Here is a tiny trained network, its code and every weight. The questions are about switching its units off for an input and a class, where a switched-off unit gives its printed mean instead of its output.

import numpy as np


def w(rows, s, z=0):
    codes = np.array(rows[::2]) - 128.0
    scale = np.full(codes.shape[1], s)
    scale[-1] = z or s
    return codes * scale


def norm(h):
    return h / np.sqrt((h * h).mean(-1, keepdims=True) + 1e-5)


def f(y):
    return np.maximum(y, 0)


def log_softmax(a):
    a = a - a.max(-1, keepdims=True)
    return a - np.log(np.exp(a).sum(-1, keepdims=True))


def net(x, mask):
    res = np.array(x, float).reshape(1, 8) / 4 @ E
    u = 0
    for l in range(3):
        y = f(norm(res) @ A[l][:, :-1].T + A[l][:, -1])
        res = res + np.where(mask[u : u + 6], y, B[l][:, -1]) @ B[l][:, :-1]
        u += 6
    return log_softmax(norm(res)[-1] @ U[:, :-1].T + U[:, -1])


A, B = {}, {}
E = w([
[130,127,129,123,123,130,128,130,131],'x0',
[129,130,124,129,128,130,129,131,127],'x1',
[14,90,85,106,57,129,191,156,37],'x2',
[197,214,167,4,96,104,230,50,70],'x3',
[37,163,36,57,205,6,148,122,223],'x4',
[131,123,124,129,130,128,129,129,127],'x5',
[132,126,128,130,128,126,131,128,129],'x6',
[127,173,183,253,104,23,239,170,127],'x7',
],0.00044)
A[0] = w([
[224,128,215,100,200,94,114,125,161,6],'L0N0',
[101,6,80,211,123,136,57,154,192,1],'L0N1',
[123,232,214,168,38,60,199,154,137,122],'L0N2',
[199,94,181,127,210,91,96,149,176,29],'L0N3',
[42,119,124,75,100,129,175,167,37,13],'L0N4',
[196,173,152,183,89,202,165,69,33,76],'L0N5',
],0.0015,0.0004)
B[0] = w([
[56,160,40,193,24,173,135,94,144,192],'L0N0',
[87,251,183,111,176,160,154,163,59,243],'L0N1',
[169,47,78,154,210,143,115,90,90,248],'L0N2',
[76,159,74,169,34,159,150,106,124,188],'L0N3',
[167,187,76,208,89,166,95,66,233,201],'L0N4',
[90,82,162,85,115,54,76,186,237,227],'L0N5',
],0.0016,0.0014)
A[1] = w([
[251,154,163,11,54,71,215,23,105,153],'L1N0',
[141,76,231,182,66,212,74,192,73,122],'L1N1',
[175,81,231,152,50,172,128,168,65,3],'L1N2',
[19,49,57,113,23,131,193,162,13,97],'L1N3',
[97,154,135,227,176,41,186,201,153,135],'L1N4',
[63,118,53,56,197,203,18,150,169,134],'L1N5',
],0.0013,0.00067)
B[1] = w([
[6,165,127,196,206,216,67,235,85,242],'L1N0',
[109,128,137,31,128,25,128,135,192,248],'L1N1',
[129,97,151,35,107,32,86,134,217,188],'L1N2',
[239,237,134,192,119,178,51,66,220,195],'L1N3',
[180,66,122,82,137,135,167,76,63,237],'L1N4',
[199,86,168,153,100,105,234,102,67,254],'L1N5',
],0.0016,0.0014)
A[2] = w([
[150,85,158,235,169,76,121,178,142,220],'L2N0',
[59,144,165,176,176,168,72,228,96,84],'L2N1',
[175,188,101,174,79,151,107,90,196,2],'L2N2',
[49,173,54,85,169,56,195,92,145,178],'L2N3',
[70,113,64,65,157,42,160,122,170,41],'L2N4',
[143,91,98,8,138,224,76,78,85,202],'L2N5',
],0.0016,0.00049)
B[2] = w([
[115,127,69,34,148,164,152,85,73,240],'L2N0',
[62,205,122,45,176,155,145,163,121,216],'L2N1',
[111,176,42,181,66,186,109,44,186,185],'L2N2',
[157,89,224,103,74,167,46,186,146,254],'L2N3',
[181,96,225,105,37,135,63,160,151,190],'L2N4',
[140,87,102,234,176,8,238,128,83,226],'L2N5',
],0.0016,0.0015)
U = w([
[158,62,247,21,49,64,25,202,216,230],'0',
[11,235,123,86,246,210,135,206,57,150],'1',
[148,207,21,235,45,197,106,16,210,116],'2',
[208,13,90,168,198,37,254,71,21,2],'3',
],0.0047,0.0007)

Each question gives the input, the list of numbers given to net, and the class t.
The units are the neurons (one row each of A and B). Each row of codes is followed by its name. A weight is (code - 128) times the scale printed after its matrix; where a second scale follows, it is the last column's (A, B and U).
mask holds one flag per neuron, layer by layer. A switched-off neuron (its flag False) gives its mean, the last column of its row in B, instead of its output. The means were averaged over made-up inputs and are rounded, as every weight is.
A unit's drop is (log p(t) with every unit on - log p(t) with that unit switched off) / (log p(t) with every unit on - log p(t) with every unit switched off).
The circuit of an input: a set's keep is (log p(t) with only the set's units on - log p(t) with every unit switched off) / (log p(t) with every unit on - log p(t) with every unit switched off). Starting from the 12 units with the biggest drops (on a tie, the unit counted first), units are removed one at a time, each time the one whose removal leaves the highest keep (on an exact tie, the one counted first), for as long as the keep stays at least 0.8.
circuit, biggest first: the units of the circuit, biggest drop first
top k neurons: the k neurons with the biggest drops, biggest first
top k neurons in layer l: the k neurons of layer l with the biggest drops, biggest first
input [-4,2,3,-4,2,0,6,5], class 3: circuit, biggest first	[L1N4]
input [-5,3,5,4,5,-1,-4,-5], class 0: top 4 neurons	[L2N3 L0N0 L0N2 L0N3]
input [-6,0,-8,8,-4,8,-6,5], class 1: top 3 neurons	[L1N0 L0N4 L1N3]
input [-5,-3,-2,-3,1,6,8,5], class 3: top 2 neurons	[L1N4 L1N0]
input [6,-7,3,-5,-2,3,4,-7], class 3: circuit, biggest first	[L2N5 L1N5]
input [4,-7,-6,2,5,8,5,4], class 2: top 3 neurons	[L0N0 L1N1 L0N3]
input [-3,-6,7,0,7,5,1,-2], class 0: top 3 neurons	[L2N3 L2N4 L0N0]
input [5,3,7,-5,-7,6,-2,4], class 0: top 3 neurons	[L1N1 L1N2 L0N0]
input [-1,-4,5,-4,-5,-1,1,-4], class 0: circuit, biggest first	[L1N1 L1N0]
input [-5,-2,-4,-4,-1,-8,-5,0], class 1: top 3 neurons	[L0N1 L0N4 L1N3]
input [1,0,0,-8,-7,4,0,6], class 1: circuit, biggest first	[L0N1 L2N1]
input [1,-4,4,-1,-7,2,-6,-8], class 3: top 4 neurons	[L2N5 L2N3 L1N5 L2N4]
input [8,2,-5,-8,-4,2,8,6], class 1: circuit, biggest first	[L0N1 L2N0 L2N1]
input [0,8,5,4,-2,0,3,2], class 2: circuit, biggest first	[L1N3]
input [-6,0,-5,-8,0,1,1,8], class 1: top 2 neurons	[L0N1 L1N5]
input [-7,-7,6,-4,0,6,-1,6], class 2: top 3 neurons in layer 1	[L1N3 L1N5 L1N0]
input [-7,0,2,8,8,5,-1,-5], class 0: top 2 neurons	[L2N3 L2N4]
input [-1,-7,3,-8,0,-1,-8,6], class 1: circuit, biggest first	[L0N1 L2N1]
input [5,-8,4,-2,-5,1,4,3], class 0: circuit, biggest first	[L1N1 L1N2]
input [-5,6,1,-1,-4,0,6,-8], class 3: circuit, biggest first	[L2N5]
input [7,3,7,6,1,-5,-8,-3], class 2: top 3 neurons	[L1N3 L0N4 L0N1]
